Each row, then the group of its hidden value:
[ -44  -20   77 -239   83  275   40  429   16  -87   -8    7  -71 -133
 -158  -73  324   15   14   10 -167  130   97 -200  128  231    3 -120
   50  381  -92  195  -39 -238    4   -9 -206   63] | R
[ -10  -51   37   37  -35   60   21   13  -29  -59  -31  118   45   29
  204 -109  -81   -1  139  -17   87  -64   -5  109   -8  -90  -48   81
   50 -104  -19 -161   15  -39  -32  -57   70   92] | T
[ -14   18   32  295 -111 -116  -64 -338   19   72   -7   87  133  173
  317  -70 -297  -36  127   -9  184 -117 -116  218 -104 -126  -59  192
   89 -321   80 -210   91   98   14   -2  251   74] | Z
[ -65   21  158 -136  -53  163  -26  247  -82  -82   36    2  226  191
   98  -54  117  -19   26  -71  180 -206  166   -9   30   28  -52    8
   67  190  158 -111  182 -241   43   77   49   99] | T
[   6 -102 -124  337  -97  -75  -48 -301  109  171   46  266   90  234
  335  -34 -289  -53  178   -2  100 -157 -182  220 -168 -123  -71  148
 -119 -349  147 -233   85  161   98  -68  273   86] | D
[ -24   92    7  153   31   20    6  -47  142   78   -8  -46  -29   -9
  -44  -39   78  -27   56   48 -239  222 -240 -100  -44  244   -1   69
   16  138  -26  187  -61  -54   53  -36    2   19] | R
[  -8 -133   31 -151   60  190  -48  282   76   23  -28   81 -302 -324
 -222 -143  150  -22   68   66   74   91  195  -89  189  109   85 -215
  296   70 -315  225   39  -57  -61   -4 -199   78] | J
[ -77  190  309   10 -118    3 -111 -109  -99  -68   11 -174  169   69
  114  -41    6    5 -193  -45  186   16  230   10  109  104  -64   46
  413   21  112  102  111  -55    1  226  -26   44] | C
[  78 -275 -278  -34  103  152  119  134   68  -43 -120  473 -366 -336
  140 -119 -203   46  360   81 -124  102 -235   33  -68 -217   27  101
 -157 -393 -345 -145 -163  209  -91 -278  -48   91] | V
[ -70   76   47  227  -91   -1 -118 -212   20  113   80   53  334  392
  296   45 -136  -23   16  -44   35 -162  -96   96 -111   56 -122  176
 -131  -18  313 -157  108  -35  150   85  277   66] | D
[  25  -67  -24   -2  -88   41  164   10   16  -98  -65  204  -83  -31
  212  -77   29  -13  104  -49  -15  101 -130   54 -159  -63  -81  135
   38 -187   42  -26   -8   72   12 -147 -113   36] | X
[ -60  -17   64  -50   95  182 -176  104   34   66  -10   11 -109 -191
 -119  -55   12   30   18   83  -40   83  126  -95  206  166   30  -92
  160  110 -240  173  -37  -59  -25   91  -31   68] | J
[ -14  -73   73 -207  -30  201  116  328  -14 -129  -17  102  -59  -59
   15  -90  269  -10   22  -51   -7   53  114  -69   14   77  -49  -63
   97  160   22   82   33 -141   15  -57 -218   63] | D
[ -19  -35   96  310  -72  -91 -150 -418   20   86  -15   48  -65  -90
  240 -145 -293   10   12   48  148   53  143  272  156  -73  -51  -14
  332 -332 -156  -45  -89  175  -85   52  112   91] | C
[ -10  -11  -20   32  -21   60   13  127  110   75   21   74   -3   71
  -35  -44   64  -70  120    6   37  -43 -123  -74  -94   95   30   33
   26   44   49   47  167  -73   83  -23   33   53] | V
[ -58  -42  198  202  -87   -9 -183 -216   -2   84   52  -54   53   31
  141 -163  -92  -27  -46   10  255  -86  354  247  243   16  -50 -164
  378  -49  -59  -26   32  -40  -48  125   95  117] | J
[  -7 -184   12  -95   30  198   36  196  -75 -124  -44  218  -54 -111
  196 -162  -19   46  168   -3   41  -58  166  131  136 -135  -60  -53
   13  -41 -155 -199 -110  -81  -99 -108  -25  136] | V
[ -20  -74  -35  -99   18  185   19  189  -43  -67  -13  224   66   53
  182  -26  -37   33  138  -18  -15  -92  -36  -16  -36  -59  -59  104
 -141  -30   36 -162   13  -51   25  -49   45   90] | R
[ -36  199  235  226 -140 -150   -9 -330  -24  -47  -36 -174  137   90
  210  -92  -87  -29  -62  -36  106  109  -33  124  -29   48  -70  166
  356 -114   88   31   35    6  -22   73   54   28] | J
[ -27  -96   35  228   -1   49  -36 -285   15    0  -53   93  -65 -110
  283 -142  -78   61   50   30 -204  233   42  239  144   36 -149  -12
   44  -68 -158  -15 -343   47  -76 -108   -5   76] | X
[ -71  181  237   94 -135  -27    3  -22  -25  -36   50 -183  340  340
  143  -51  119  -70  -44  -91  139 -109   12   34  -69  125  -77  101
  152  206  306  -48  197 -239   83   98  113   56] | T
[ -52  -82   28  -32  -48  159  -83  230   93  132  113   93   90  193
  -50  -24  175  -81   19  -28  141 -195  145  -48   15  149   -9 -140
   22  201  168   52  245 -160  149   76   33   85] | D
[-51  77 194 -24 -64  52 -87 -59 -86 -72 -23 -24  41 -53 128 -64 -68  28
 -82 -13 152  22 180  26 102   9 -45  47 318 -96 -25  38  42  16 -37 134
 -33  61] | C
[ -24  -34  111   28  -17   97   68   41  -45 -123  -28   33   37  -17
  200 -150   76   29   47  -25  -77   93   97  119  105   18  -98  -17
   85   92  -29  -73 -155 -123  -65  -74  -52   97] | R
[ -38   69   64  132   29   27  -64  -98   54   37  -34  -44   -5  -51
   33  -70  -48    3   73   50  -98  133 -109   -5   41  127  -10   73
  103   34 -115   74  -66  -45  -18    2   59   47] | Z
[ -24   13   67 -146  -12  147   66  333   48  -39   11   11    6   29
 -106  -61  246  -58   54  -26   26  -10   -5 -153  -36  149   24  -28
   86  225   55  110  163 -195   60   -5 -102   52] | V
[ -32   53  101  -55   25  107   34  162   25  -65  -39  -56  -22  -75
  -46  -95  153  -10   56    8  -83  126  -30  -84   42  151    0   10
  129  188  -79  114  -14 -160  -21  -24  -81   50] | T
[ -41  -47   17   96  -18   84  -69  -26  -16   24   26  130  163  165
  242  -55 -127    5  123  -12   57 -154    8  115    8  -49  -74   75
  -80  -43   76 -213   24  -65   29   -1  192  109] | V
[ -51   27   70  137    8   37 -216 -177   49  136   13   16  -51  -90
   14  -33 -165    9  -19   73   63   43   86   15  136  100   11  -14
  229 -114 -136  120   16   89    3  140   77   58] | C
[  27 -162  -65 -127   -2  170  145  150  -14 -139  -95  284 -202 -209
  167 -101   49   43  134  -11  -99  155  -43   25  -40  -74  -73   55
   -8 -148 -135  -10 -135   66  -49 -182 -194   56] | X
[ -31  -64   11  -16 -195   64    8   17  -50    2   58  256  269  391
  351   41  -65  -57   59 -130  317 -347    9  105 -247 -146 -129  182
  -84 -206  403 -255  325    8  171   31  144   66] | X
[ -67   17   -4  314   88   56 -177 -295  156  195   11  -34  -50  -66
   32  -43  -36   34   10  104 -371  300 -108   41  152  307  -71  -38
  -36  150 -160  211 -295    0   28   -6   76   40] | X
[ -34  -27   43  134   34   48 -183 -164   62  111  -16   49 -154 -197
    4  -81 -159   20   15   93   20  112   92   39  175   77   18  -55
  248 -141 -244  131  -66  108  -45   80   22   67] | C
[  53 -112  -34   93 -104  -29  197  -32   24 -101  -59  222  -88  -17
  271 -156  -48  -34  175  -44   69   33 -105  168 -134 -171  -59  102
   82 -275   19 -158   -6   80  -38 -191  -45   78] | R
[ -26  -67   44  458 -122 -124  -83 -460   24  105   53  100  226  288
  478 -139 -295  -24  109  -22  117 -145   29  420   23 -134 -147   64
   10 -234  141 -338  -70   43    0  -38  328  133] | R
[  72 -140  -72 -340   89  210  240  415  -16 -258 -198  255 -467 -549
  -85 -161  114   48  219   43  -96  288 -106 -162  -17  -95   73   52
  177 -171 -427  125 -116   67 -167 -234 -378   40] | Z
[ -64  123   68    8  -54   85  -24   39  -14   -6   39   26  276  287
  168   63   25   -6    1  -57  -35  -76 -134  -79 -141  113  -90  200
 -118  107  283  -47  125 -106  139   71  115   35] | D

Next part:
[ -32   45  -86 -128  -65  -13  -93   36  -49 -122   94  -17  110  136
   -3  -64   84  -70   86   31   33   56   23   70  -43  -50   44   94
  -61  108   49   89  -28   51  -24  -16  -25  -60] | Y
[ -18   21  -66   -1  -30   17  -48   76   55  -13  -24   90   61  -58
   67   62  -25   -7   -4   30 -105   -6 -107  -17  -53   48  -20  -22
 -148  -55  -13   19  -42  -29   52  -47   18   54] | N
[ -60 -152  -50   86   61  219 -251  126    9  -72   23   92 -216  137
  139  -91  157  -57 -150   11 -448  -28 -131  -82  132   15  -36   75
  -73   50    7   39 -178  -59 -184   75   23  -72] | S
[-40 -17 -43 -84   6 -13 -19  42 -29 -73  64  25  29  56  15  15  33 -64
  82  15  -6  49  55  26 -11 -46 -38  24  30 102 -36 -30  63 -60 -41  63
  25 -52] | B
[-17  87 -76 -10 -18 -29 -31  79  21  10  21  66  95 -37  17  28 -13 -57
  30  18 -19  27 -44  23 -61  16  33 -14 -38  25 -37  44  28 -44  11  -2
  22  45] | W
[-29  21 -59 -52  -7 -19 -39  59 -19 -30  29  40  60  12  26  14   8 -59
  69  16 -11  43  -3   7 -31 -12 -22  11 -13  68 -39  -3  45 -50 -19  32
  28  -6] | Y
[ -50  112 -103  -82    3  -54 -135  102  -81   -3  130  100   64   21
  -44  -62   66 -100   46  -47   19  123   67   21   15    3   73   14
  -32  129  -48  189  -28   -1 -123   82   33   58] | Y
[ -42  -42  -40  -59   60   -2  -14   86   -6  -47   42   79   -9  -37
   55   58  -26  -50   93   -6  -54   40   20  -51   21  -45 -106  -26
   30   94  -99  -94   80 -126  -33   85   85  -28] | B
[ 281 -487  566   27   12    6  281 -170  -68  102 -110  179 -206 -361
 -134   59  -14  118 -220  -82  110  186  140   -4  -70  248   38 -125
 -130  -70  -46 -171  225   15  273   92  -40  187] | P
[ 278 -542  593   91   58   60  207 -140  -96  156 -122  229 -313 -383
 -121   20   21  109 -300 -117  -12  206  119  -59   -5  295   45 -137
 -128  -61  -79 -137  181   -8  195  150  -20  215] | P
[ -91  -78 -139  -86   80  105 -153  169   34 -172   54   71  -33   28
  181   24  -18  -31  131   11 -227  -26 -124 -154   81 -121 -196   32
  -78  106  -70 -117  -70 -115  -42    8  134 -119] | B
[ -62   28 -110  -47   -6   24 -113   80  -24  -64   59   51   26   78
   48  -28   54  -66   46   24  -97   22  -24    3   12  -34  -40   44
  -26   78   -7   28  -30  -34  -81   45    0  -36] | A
[  44  279 -169  -42  -23  -85  157   77  146 -185  341  335  114 -151
  -79  -60  -25   21  -44   59   49 -100   54  151   10 -246 -156   16
   34   76  193  -90    8   21   64  106 -335   22] | Y
[-16  69 -74 -16 -24 -10 -51  79  21 -11  14  53  90 -18  31  21  -2 -53
  28  24 -39  22 -63  14 -60  15  33   0 -61  20 -26  44   7 -31  17 -21
  26  31] | W
[ -59  -41  -43 -159   66   -3 -168  129 -105  -77  121   21    2   68
    4  -35   74 -120  127  -90   -3  167   93  -59   54  -32   69   27
  -35  207 -131  146   -9  -46 -123   64  204  -29] | S
[ -38   28  -67  -90   -2   -7  -39   65   -4  -95   83  -26   62  111
   12    6   57 -101   84   15   -2   46   47   55  -29  -66   50   53
   30  122  -31   33   49  -48  -37   17   67  -75] | S
[-21  84 -71  12 -35 -14 -61  67  12  32   1  48  83   0  11  17  21 -66
  -7  24 -51  30 -53  40 -66  56  75  -4 -53   2 -26  90   1 -25 -11  -9
  11  56] | W
[ -21  -51  -15  116  107   31  -38  152   62  149  -84  268  -95 -300
  108  145 -126   13  -70  -53 -229   20 -131 -179   44  133 -131 -175
 -122  -93 -186  -57    8 -186   -8   84  128  187] | N
[ -47  108  -94  -64    5  -47 -176  125  -71   47  128  199   32  -62
  -54  -43   59  -67  -30  -93  -33  147   53  -13   36   86  100  -39
 -168   53  -56  293 -122   31 -127   71   39  164] | N
[ -49  -10  -59 -109   12  -22  -71   67  -61  -61   66   33   40   43
   19    0   27  -71  110  -10    6   82   50  -12    3  -33  -33   20
   -6  120  -62   17   37  -51  -59   61   66  -30] | A
[-43  18 -70 -98   5 -24 -22  54 -23 -90  98  46  47  47   8   5  29 -64
  92  13   6  47  60  31  -5 -71 -48  27  27 113 -22 -19  50 -52 -42  67
   6 -48] | B
[  20 -184  108  -73   40    8   26    9  -61  -35    4   47  -59  -40
   11   34   11  -27   49  -22   -3   97   73  -35    4   17  -64  -15
    5   89  -82 -101  114  -78   14   91   67  -19] | B
[-104 -234   37  -20    3   80 -297   80 -148  171 -321 -176  -16   94
  158  117   22 -101  102  -51 -169  182 -143 -186  -63  307  139  -42
 -217  -47 -278  175  -32  -96  -83  -96  415   62] | N
[  -4   43  -76  -32  -25   15  -42   95   63  -66   18   77   94  -56
   67   35  -30  -16   37   33  -71  -13 -114  -17  -57  -13  -17    0
 -126   -2   -4   -3  -30  -19   81  -68   25   14] | P
[ -13  171 -124  -30  -84  -68   26   39   68  -30   70  114  151  -28
  -20   45   -8  -21   -8   53   25  -15  -16  108  -93    2   18   -7
 -102  -48   64   71  -14   23   48  -28 -109   73] | N
[-31  -3 -39 -80  13  -9 -22  55 -13 -79  82  13  30  67   6  13  47 -81
  69   8 -10  52  61  39 -14 -53  12  31  39 116 -40   1  61 -61 -42  52
  48 -55] | S
[ -22   80 -103  -39  -54  -16  -23   70   65  -46    8   77  121  -39
   51   67  -35  -12   35   43  -40  -15  -85   18  -77   11  -17  -10
 -144  -45   11   22  -32  -11   71  -67   -6   40] | N
[ 11  25   4  24  -5 -22 -20  54  -5  67 -12  87  36 -76  -7  30   2 -51
 -27  -5 -31  62 -21  16 -55  84  64 -42 -41   4 -64  59  45 -47   2  30
  29  92] | W
[-48  21 -65 -58  10 -28 -43  59 -41 -21  52  53  34  24  13  13  21 -72
  72   3 -10  61  43  11  -5 -15 -33   4  24  90 -58   6  55 -69 -66  80
  29  -5] | A
[  -1   57  -54 -144 -161  -53  -18  -37  -12 -106   17  -75  205  142
  -28   12   61  -35   70   71  124   45   14  148 -156   27  115   85
 -173  -20  102  127  -27  122   96 -132  -59  -14] | N
[  54 -177  123  -38  -24   18  145  -65   17  -87  -32  -14  -17    8
   22   63    6    3   23   71    7   -4   37   61  -73  -19  -87   24
   45   24   18 -225  163  -61  113   33  -49  -84] | B
[-108 -130 -143   48  104  227 -275  210   60 -115  -13   74 -161   91
  246  -12   53  -51  -15   17 -475  -71 -233 -194  136  -52 -144   50
 -101   57  -72  -57 -172 -138 -137   11  156 -116] | S
[-41 -11 -58 -80  34   3 -33  77  -5 -91  90  63   9  28  32  12  22 -60
  74   4 -48  36  39  -4  17 -71 -62  16  22 112 -42 -38  40 -76 -46  69
  40 -51] | B
[-34 -35 -27 -96  13 -10 -34  45 -44 -74  73  31  15  51   9   4  42 -65
  82  -1  -5  68  68  15   1 -40 -30  27  18 115 -41 -13  53 -54 -47  69
  38 -46] | B
[-17  28 -64 -89 -26 -23 -29  57  -8 -76  46  22  98  18  28   9   2 -49
  98  25  24  36 -13  17 -48 -41 -19  29 -39  75 -14 -10  39 -24  27  -6
  23 -29] | Y

New part:
[ 124   52  -23   -8   27    1    2   -3   80   51  -90  -33  151 -117
   49 -112  -18  -21  -38   54  -55  -26  -33  -26   55   19  125   60
 -126    9   79   73   -6   77  -14   27  -69   23] | F
[ 61  71 -37  53 -40  14   9   4  23 -14 -15 -63  72  15 -42 -12 -16 -42
 -35   4   7 -18 -29  14  16   7  40  33  16   8  69  29 -20  19  -8  66
 -11  66] | G
[ 233  -19  155  585  -86  -46  228   -7  -53  147 -340  283  213 -159
  -74 -221 -130 -155  -21  -79   78   52  -40  480  474  165   51  261
  -75 -168   -8 -223  -65  379 -362   92 -266  302] | E
[ -32   30   30   16  -21   17   17   74  -42  -45  -94  -74  -38  123
  -54    6    1  -46    7  -51  120   32  -34  114  -45   50 -117   55
   98  -31    1  -43  -36   18  -60   54   21  144] | Q
[  76   60 -103   56  -69   -6   58  -70   50   34   84   -7  146  -94
  -64  -21  -29   -7  -81   53  -58  -43   17  -85  111  -40  120  -38
  -67   20  104   72   -5    6   62   21  -41  -36] | E
[-115 -104   47   26  -14  -27  168  -25 -131   49  -86   50  -80  107
 -131  -20  -69  -31   24  -99  194   25  -21  133   27   85 -185  -70
   65  -27  -53   22  -35 -137  -59  -67  -15   40] | H
[ 61  60 -32  68 -47  16  18  23  14  -6  -4 -52  52  14 -46  -8  -7 -50
 -46   0  -7   7 -25  19  12  -3  30  39  22   5  62  17 -27  21 -16  64
 -14  70] | G
[ 45  68 -35  65 -44   8  24  -6  10 -11 -26 -50  64  32 -62  -3 -24 -38
 -27 -14  37 -21 -29  42  29  18  18  18  33   2  60  22 -21  15 -11  56
  -7  75] | G
[108  74 -44  -5   6  14 -10 -13  73  28 -43 -63 132 -77  20 -62 -10 -23
 -40  47 -59 -35 -30 -42  24  -3 121  32 -76  24  93  79  -7  41   9  51
 -38  14] | E
[ 90  72 -37  45 -25  12   0  22  45   5 -40 -50 101 -35 -11 -52  -3 -29
 -35  22 -30  -6 -22   4  34   6  72  52 -32   0  74  27 -15  63 -11  44
 -31  60] | E
[ 78  73 -36  71 -41  12   5  23  28  -9 -29 -50  77   9 -39 -31 -11 -42
 -31   1  -1  -6 -31  26  27  13  46  46   5   0  66  22 -19  38 -13  52
 -21  76] | G
[ -71  -43   21   33  -32  -19  109   -2  -85    5  -57    6  -47  108
 -113   -3  -56  -41    0  -70  162   15  -28  105   12   66 -142  -22
   70  -20  -21    9  -30  -85  -41  -11    1   74] | H
[  28  169 -126  -86   53   14  -54  -41   92   67 -232  -85  191  -71
   18  -63   67  109  154  -33  -29  -56   32   23   23   41  140 -153
  -17   -9  100   60    0   99   57 -123  -11  -38] | F
[ 115   66  -35  -44   42    5  -14  -21   90   52  -92  -60  156 -116
   56  -94  -17  -10  -30   55  -62  -46  -38  -50   28   14  141   32
 -119   29   93  101   -3   54    3   33  -56   -4] | F
[-143 -221  114   45  -17   87  258  -57 -246  255  119   47 -239  -73
  -96  232   43 -153 -176  -57 -196  126   39  -12 -114 -212  -66 -130
  220   71  -26   65 -186 -229 -144  167  -25 -147] | H
[ -57  -62   12   59  -53  -12  123   29  -96   19  -19   22  -68   89
 -118   -5  -37  -50  -25  -67  111   57  -17   81   12   40 -137  -16
   66  -23  -29    4  -45  -88  -42  -18   -7   68] | H
[-157   69  -90  -34    3  -21   71  -65  -63   32 -213  -25   18  149
 -152   14    7   98  204 -163  208  -32   27  162    7  114 -119 -249
  147  -34   -2   23  -14  -81   38 -194   42    2] | H
[105  73 -49  -1   0  11 -11   7  71  23 -48 -56 125 -75  17 -71  -1 -16
 -36  44 -58 -18 -23 -41  26   0 110  37 -75  14  84  66  -9  50   8  31
 -39  22] | E
[ 113   72  -45  -40   42    0  -12  -18   95   56 -116  -49  168 -119
   53 -108  -11    6   -6   46  -58  -43  -29  -38   43   26  144   16
 -125   19   89   96    1   66    7   -2  -61   -6] | F
[ -85  -59   27   18  -21  -13  125  -15  -96   23  -56   10  -61  110
 -117    5  -57  -37    3  -79  158   13  -25  101    0   61 -147  -49
   76  -11  -24   27  -37 -113  -41  -19    2   51] | H
[-33   8 -12  45 -42   4  73   7 -52   5 -35 -27 -16  82 -97  24 -19 -38
  -9 -55  84  14 -16  75  -3  26 -74 -26  86  -8  14   6 -40 -45 -27  20
   7  69] | Q
[ 611  218 -104  211  115   -7 -151   -1  299   67 -259 -102  297  -57
  120 -342 -153 -130   74  -53 -193 -128 -340  -20 -129  215  513  139
 -233  213  174  511   49 -155    0  -52 -138    4] | F
[ 137   60  -42  -51   58   -6  -10  -24  108   71 -120  -43  181 -143
   70 -131  -27   -1  -17   56  -70  -45  -43  -53   43   31  161   28
 -157   30   91  128    3   56    6   -4  -70  -17] | F
[ 122   63  -37  -39   41   -2  -10  -16   95   57 -101  -44  167 -124
   57 -117  -22   -7  -25   56  -56  -39  -36  -46   45   29  142   33
 -139   20   89  101    3   63    4    8  -63    1] | F
[ 63  67 -36  62 -43  16  17  15  20  -4 -15 -52  64   6 -45 -10  -3 -41
 -37   2  -7  -3 -20  22  19  -2  39  35  18   2  64  18 -26  30 -11  60
 -15  66] | G
[  -7   -8  -33   83  -78  -12  108  -23  -44   16   53    8    9   38
 -118   19  -45  -46  -64  -24   55    8   -8   20   53    2  -40  -26
   39    4   28   32  -33  -65    0   25  -10   33] | Q
[ 127   41  -23  -47   45   -6    3  -25   95   58  -71  -40  162 -142
   64 -112  -38  -22  -61   75  -62  -47  -46  -67   49   14  142   56
 -159   27   91  110   -1   56   -2   39  -69   -8] | F
[ 67  56 -33  60 -49  20  18  32  16  -3  11 -49  52  -2 -40 -11   0 -49
 -59  12 -25  14 -19   0  11 -15  37  49  13   6  63  16 -28  25 -14  68
 -15  65] | G
[ 13  30 -16  70 -52   2  52  16 -24 -14 -18 -35   9  69 -83  -1 -30 -50
 -31 -33  68   7 -31  60   9  28 -42  20  56  -4  30  12 -32 -20 -25  42
  -2  86] | Q
[  99  -38   31   72   -4  125   89  -27  -50  233  124  -47  -31 -233
   44  171   96 -155 -216   58 -432   77   15 -133 -107 -270  236  -14
   98  113  106  109 -161  -43 -105  262  -62 -144] | E
[ 43  59 -41  65 -53  15  21  24   3 -12  -9 -49  43  30 -61  -4  -6 -38
 -34 -12   9  10 -17  25  14   4  12  24  35  -3  55  12 -29  14 -10  43
  -7  71] | G

[-322   17 -111 -152  166  -20    3  -27  -89  -89  -74  109  -48 -151
  -39   40  -35  -39  -44  131  -92   98  -69   75   26  142   14 -214
 -276  -80 -142  133 -100  187   83  -91  135  -68] | dil
[-104    2  -47  -20  -29   85  -15 -148  -62 -103  -49  -23  -55   -9
 -159  135   53  -59   21  127    5  127   -5  109   -4   61    9 -173
  -93    9 -136  -34 -126   27  215   46  135   -3] | dil
[  23  -50   46  137   52 -104  -62  -35  112  -97   51  107    7  -26
   85  -56  -23  152   37 -182   93   14   24  -37  196  -63  -47   87
   73   69   67   -9    1   52   22  -33   49   40] | teg
[ -26  -35   51  301 -107  -52 -177  -12  169 -275  -89   72   83   -4
  -98  -82   33  240  -92 -266  -20  -65   56  -17  329  -47 -108   60
  153   81   19 -123  -53   80  -13 -111  -31  149] | tik
[ 309 -106   33  101   32  -31   95  -51  -93   41  192  -10  223  140
   82  170 -106   -9  186 -189  296   94  166    4 -100 -319   31  -45
 -220  -21 -187   45 -137  -50  201  127   85  101] | goga
[  30   95  174   76  -98   84 -323  -21   60 -115 -233  -92 -139  147
 -155   66   74    6  -54   32   37  170  -50   -2   29   18   73  -47
   70   97  -62  171  109   -8    9   68   78   20] | misur
[-404  -55  -60  -20  337  -84   93  179 -182 -189  -97  112  -99 -113
   24  -20  -22  -19 -101   70  -24   59 -143   82  137  212   53 -189
 -234 -107  -52  149  -18  198  -19 -208  211   43] | misur
[ -56    7   -8    4  -47  -49 -244    4  127 -120  -78   95   13  -86
  -91  -10   -8   33   10  -48  -95  103   26 -126  -14  -86   37  -63
 -100   10 -113  174    3  106  -55  -19  -26  -49] | suf
[ -24  102  -12 -129  -15  -57 -156 -266  153   72   11  142    9  -94
   98  -27  -82  125   28  -56   -3   55   25   33  134   21 -119    7
  -52   85   -5   64  -74  130  128   67   25 -148] | suf
[ 150  -19  189  248  -84  -73 -314   67  218 -165  -84   30  -44   88
  -21  -80   41  157   11 -229   76   67   24 -161  153 -151   28  150
  219  136   80  102  159  -19 -131    2  -21   73] | teg
[-234   26  -84   17  -66  100 -103  -76  120 -164  -71   31  -51 -125
 -142   86   44  109  -16   70  -79   88   10   46   75   21   19  -58
 -109  -35 -152   19 -100   98   88 -130   29   17] | Ligi
[  33 -146  -69  144   94 -125  230 -208  -78 -104  189  116   74  -37
   57  -14  -13   55   79 -146  135  -52   49  120  247   23 -161  -40
   88   78   88 -314 -202   19  276   67  160   65] | suf
[ 278   -9  128  118  -29  -89 -116 -120   97   34   80   48  109  115
  128    7  -76  123   93 -250  215   49   99  -31  109 -195  -58   98
   44  111   14   39   -9  -11   93  127   31   26] | Gagag
[ -13   22  -92   -1 -158   51 -105 -209   15  -94  -42   32  160  -35
 -183  118  -21    7   -3  -22  -65   61  105   65    6  -62  -76 -188
 -180   -2 -236  -48 -236   97  208   62    4   -7] | Ligi
[-353  -17  -20    1  123   89  -94  194  -43 -226 -173  -26 -216  -77
 -171   99   90  -54  -40  205  -65  195 -116  -10  -58   99  201 -147
 -180 -100 -159  235   71   79  -60 -186  145   42] | misur
[ 180  179  106  -79 -278   78 -436 -251  117   21 -207  -44   55  118
 -196   94   -8  -31  -21    1  -53  167   71  -16  -74  -82  -39 -134
  -56  121 -194  169  -37   42  116  232  -33 -114] | dil
[ -86   -7   95  116  -66   13 -302   92   71 -259 -216  -11 -151   21
 -245  -13  119  -41  -45   42 -104  145  -60 -120   11   19   92  -88
   93   62  -38  129  120   20  -97  -13   51   19] | Ligi
[ 111  165  197   47 -122   -2 -313 -277  175   -4 -155    9  -87  127
   15  -58    9  173  -67 -113   75   47  -27   88  289   91 -154   85
  250  224  119  -14   47   31  119  142   57  -53] | dil
[-304  -11   84  116  128   58 -176  266    6 -275 -230  -35 -250   -7
 -140   29  107   17  -89  113  -27  164 -141  -41   51  104  194  -56
  -39  -48  -58  247  170   62 -154 -210  134   96] | misur
[ 505  223  259 -104 -111   23 -253 -398  241  383  111  -27   82  246
  341  100 -180  234  180 -225  406  137  134   70   66 -265  -98  259
   16  197   -1  191   32  -57  237  298   25 -114] | goga
[ -74 -177 -126  100  247 -166  321  -50  -99  -72  252  176  148 -113
  196   -4 -104  109   91 -190  173  -61   61   94  212  -46  -97  -20
 -149  -50    7 -155 -204  106  186  -86  147   92] | Gagag
[ 270  -75  124  208 -113  -29 -203   48   83 -113    5  -24   74  130
  -82   64   17   15  106 -179  136  124  106 -151  -64 -282   84   26
   29   66  -92  108   47  -70  -13   96    0   89] | Gagag
[   1  126   65  -74 -115   50 -243 -287  208   19  -56   30 -151  -21
  -25   14   31  104   43   49    8  123  -18   34  110   51  -56   58
  131  150   40   24   20   20  137  110   50 -124] | tik
[-121   38  -54  -61   68  -89  -14 -234   68  -15   36  159   10 -117
   89  -55  -61  129   -7  -66   -4   -8   -3   95  238  104 -153  -25
  -21   66   39  -67 -125  149  163    5   84  -81] | tik
[ 115 -107   84  353 -164  -30 -283  195  179 -304  -82    7  107   47
 -189    3   58  121    3 -256    1   58  112 -215   40 -282   92   47
   49   19 -118   91   49   -4 -162  -93  -94  179] | teg
[ 275  217  125 -112 -260   29 -323 -529  214  172  -48   21   22  104
   17   25  -48  118   42  -78   73   84   75  100  145  -11 -211   41
  157  251   23  -46  -85   15  286  326    3 -181] | tik
[-143  -62  -81  161  -66   38 -120  165  -86 -287 -162    3  218  -16
 -274  122   -7  -15 -105  -82 -105   58   86  -18  -35 -118   68 -264
 -343 -138 -364  126 -173  148   -6 -150  -17  161] | misur
[ -40 -154   38   79  356 -197  197   88 -107  -60  162  140  -76  -25
  237  -68  -52   25  101 -113  214   36  -63   -3  157   12   18   31
   -5   14  146   25   53   36   33  -42  226   47] | Gagag
[ -38   52   76  -98  150  -45 -236  192  153   48  -19   88  -20  -50
  172   36 -121  103   85  -68   93  189    9 -176 -120 -218  190   74
 -312  -89 -158  515  159  116 -182 -124   -2  -51] | goga
[ 390  105  181   93 -271  -30 -280 -436  132   35  -47   -8   64  201
  -59  -13    7   69   26 -189  111   34   90   62  196  -45 -223   22
  308  291   91 -180  -69  -59  258  362   26  -63] | tik
[   5  -61  -43  129   61  -18  238 -257 -196  -81   78   19  124   79
    3   87  -25   40  -22  -96  177  -50   43  290  274  107 -189 -148
  -16   54  -25 -319 -287   42  387   82  206  114] | misur
[-418 -147 -161   13  320 -145  217   68  -95 -229   66  208 -107 -252
   41  -91    4   25  -13   39  -70   -9 -106   47  211  200  -25 -118
  -97  -70   62  -75  -82  174   38 -210  190   13] | tik
[ 149  -36   65   61   33  -40  -16 -111   81   26  128   36    3   44
  124   54  -37   93  139 -116  211   94   59   -2   61 -142    0   91
   12   70   10   28   -7  -28  123   72   88   12] | Gagag
[  60  -33  109  292  -67   12  -24 -146    3 -210  -61  -34   -4  141
  -93    7   74  140  -63 -160  135  -29   10  151  340   65 -131   16
  250  142   81 -270  -84  -30  194   38  126  168] | dil
[ 219 -165   39  273  130 -215  153  -16  -80  -90  180  128  274   88
  173  -50 -119  133   50 -412  248 -100  124   31  267 -171 -142   22
  -12   46   37 -153 -150   48  126   28   83  171] | Gagag
[-178   42 -110  -43   -3   92   46 -185  -26  -46   -6   22   63  -64
  -50  149  -35   83  -15   51   31   60   39  191   95   47  -54 -130
 -236  -52 -207  -33 -228  119  251  -58   93   24] | misur
[ 119   -6 -133 -129  -87   13   99 -425  -17  109  191   62  111  -54
   -3  151  -56  -41  169   30   88   91  123  128  -38  -72 -122 -122
 -132   60 -131 -160 -285   16  403  229   92 -113] | suf
